Rows and roughly how far along a hidden order each lies, from 0 to 12
-17 0 -17 33 2 8 7 1 -5 3 -1 -15 6 1 3 -7 -1 47 -21 -5 4 -> 2
7 0 11 28 2 -9 -6 -4 -18 -5 -6 6 -13 -2 -3 4 0 -5 2 1 -1 -> 11
-12 0 -10 32 1 5 4 2 4 -1 -1 -15 3 2 3 -4 5 43 -10 -6 3 -> 2
-5 0 -6 55 -2 -11 3 -4 8 -2 -5 5 -5 -2 -1 -1 -2 3 -6 4 2 -> 9
0 0 4 37 -1 -10 12 -1 -6 -3 -7 1 0 1 0 2 -2 47 1 -8 -1 -> 6
14 0 1 -26 1 15 0 1 27 1 7 12 0 -2 2 1 -4 -8 3 6 0 -> 10
-21 0 -19 0 2 8 1 -1 11 2 1 -4 12 2 2 -8 -1 -10 -22 -14 4 -> 0
-7 0 -15 -15 3 2 5 1 -23 3 -3 6 -7 -3 2 -3 2 -15 -22 9 5 -> 12
-6 1 22 29 -3 -4 -3 -1 51 -6 -5 4 -4 4 0 5 14 9 25 -9 -6 -> 0
0 0 3 36 0 -9 -5 -6 2 -4 -5 5 -12 -3 -3 2 0 10 0 1 0 -> 10

Part 2:
10 13 27 22 -7 5 -25 12 26 23 9 15 12 33 -14 26 8 -4 -10 -5 9 4 -> 9
-1 11 52 26 -17 3 -27 18 26 31 19 1 18 5 -14 32 1 3 8 -13 12 3 -> 12
18 -40 -2 -11 -4 -4 15 -14 -9 11 15 -16 21 -20 47 27 -16 7 -12 24 5 11 -> 9
2 19 20 -10 -14 2 4 18 13 10 9 9 11 4 -11 3 13 -3 -7 -4 15 7 -> 0
17 -12 16 12 -5 4 -15 -7 9 20 11 8 18 26 8 31 -3 2 -14 8 8 5 -> 9
19 -9 9 5 -4 4 -8 -8 7 16 9 8 15 27 9 26 0 0 -19 11 8 7 -> 7
17 8 5 15 -3 8 -19 -5 11 7 2 28 9 63 -19 15 8 -4 -16 -2 4 -2 -> 5
4 -33 -7 -32 -10 -7 33 -8 -22 5 14 -16 18 -41 37 8 -14 8 -1 23 6 12 -> 1
12 7 7 -9 -8 3 3 2 5 5 6 12 12 28 -7 6 8 -2 -16 2 11 6 -> 1
12 -45 -19 -33 -5 -6 34 -20 -27 0 13 -17 18 -27 42 11 -17 9 -6 30 3 10 -> 1
0 -25 25 -8 -18 -4 10 -2 -7 15 22 -17 24 -24 25 21 -17 12 8 4 9 7 -> 8

Next part:
4 1 1 4 -5 -5 10 -3 -7 -9 -3 1 1 1 3 -5 -1 -4 10 1 -1 1 -4 -> 5
8 7 7 8 -24 2 36 -10 5 -21 1 3 0 -1 -7 33 0 0 11 5 15 0 -37 -> 1
-9 4 5 0 -3 11 1 -1 -7 0 1 2 1 1 7 26 1 1 18 2 -5 3 -9 -> 4
-13 -3 -1 -8 1 11 -18 9 -32 16 -10 2 2 5 15 -8 1 -3 20 -3 -25 8 24 -> 7
-18 1 5 -3 4 12 -14 1 -5 3 4 1 1 0 13 32 3 -4 13 0 -16 3 -6 -> 1
8 4 3 4 -18 -4 27 -3 -11 -10 -4 3 1 2 0 -1 0 -10 12 1 4 1 -14 -> 4
15 -3 -2 3 -1 -3 5 6 -18 -8 -14 0 0 2 -11 -29 -5 6 17 1 -1 5 25 -> 12
-20 1 5 -4 5 13 -17 2 -9 2 0 1 1 1 13 30 3 -4 17 0 -19 5 2 -> 1
-18 3 3 -2 -25 6 16 -4 -16 -6 6 3 0 1 15 21 2 -8 8 0 0 1 -4 -> 0
-6 5 5 1 -35 8 34 -6 -22 -14 -3 3 0 2 6 24 0 -7 17 2 4 1 -13 -> 1
-4 7 6 1 -22 7 26 -7 -21 -8 -3 3 1 3 6 30 1 -7 21 2 -1 2 -12 -> 0

2 -18 8 7 -5 -5 -6 2 3 3 -1 4 -3 -1 1 -2 -3 0 3 -8 1 0 10 4 2 -2 5 3 -> 3
4 -30 9 -5 4 5 -9 2 5 5 -4 -5 -3 -2 0 0 -6 -1 2 -5 0 2 -2 -1 0 7 3 -1 -> 0
-4 21 5 -4 11 -1 9 5 -5 13 5 -4 0 0 4 3 -3 -1 0 1 -4 3 -2 1 -2 5 -9 -5 -> 3
3 9 4 -6 13 -8 -6 4 0 0 -2 -12 -3 -2 1 4 -13 -1 2 1 -9 4 -4 -2 -1 8 -1
 -7 -> 0
5 9 22 11 -1 -20 -2 7 10 10 -4 2 -9 -2 2 13 -25 11 3 -27 -6 -8 29 8 -14
 -4 4 0 -> 8
1 -2 1 -5 8 -13 2 8 0 6 0 -6 -5 -2 1 5 -15 7 1 -1 -7 -3 18 5 -12 -2 0 -3 -> 5
3 21 3 0 15 -4 -2 2 -1 7 -2 -6 -2 -1 0 2 -16 -3 0 1 -8 5 -8 1 2 5 -1 -9 -> 1
3 -3 12 -3 -1 -4 -10 2 3 7 1 0 -4 -3 3 8 -9 0 3 -2 -5 0 1 -1 1 6 -5 -3 -> 0
1 -21 23 -6 3 10 8 3 2 17 3 -14 -3 -4 4 2 -4 6 -1 -10 3 5 -3 3 2 3 -5 3 -> 4
2 38 -4 -2 11 0 -13 3 2 5 -6 3 -3 -1 0 -3 -8 -5 2 2 -3 1 -7 1 3 5 2 -6 -> 2
7 -15 2 4 -8 -11 0 2 1 7 -2 3 -4 -1 1 4 -8 3 2 -12 -7 -3 11 4 -6 1 2 -2 -> 3
-9 3 38 1 11 54 47 4 -4 48 12 -40 3 -10 10 -33 5 10 -7 -19 9 10 -9 9 3 9
 -4 9 -> 12
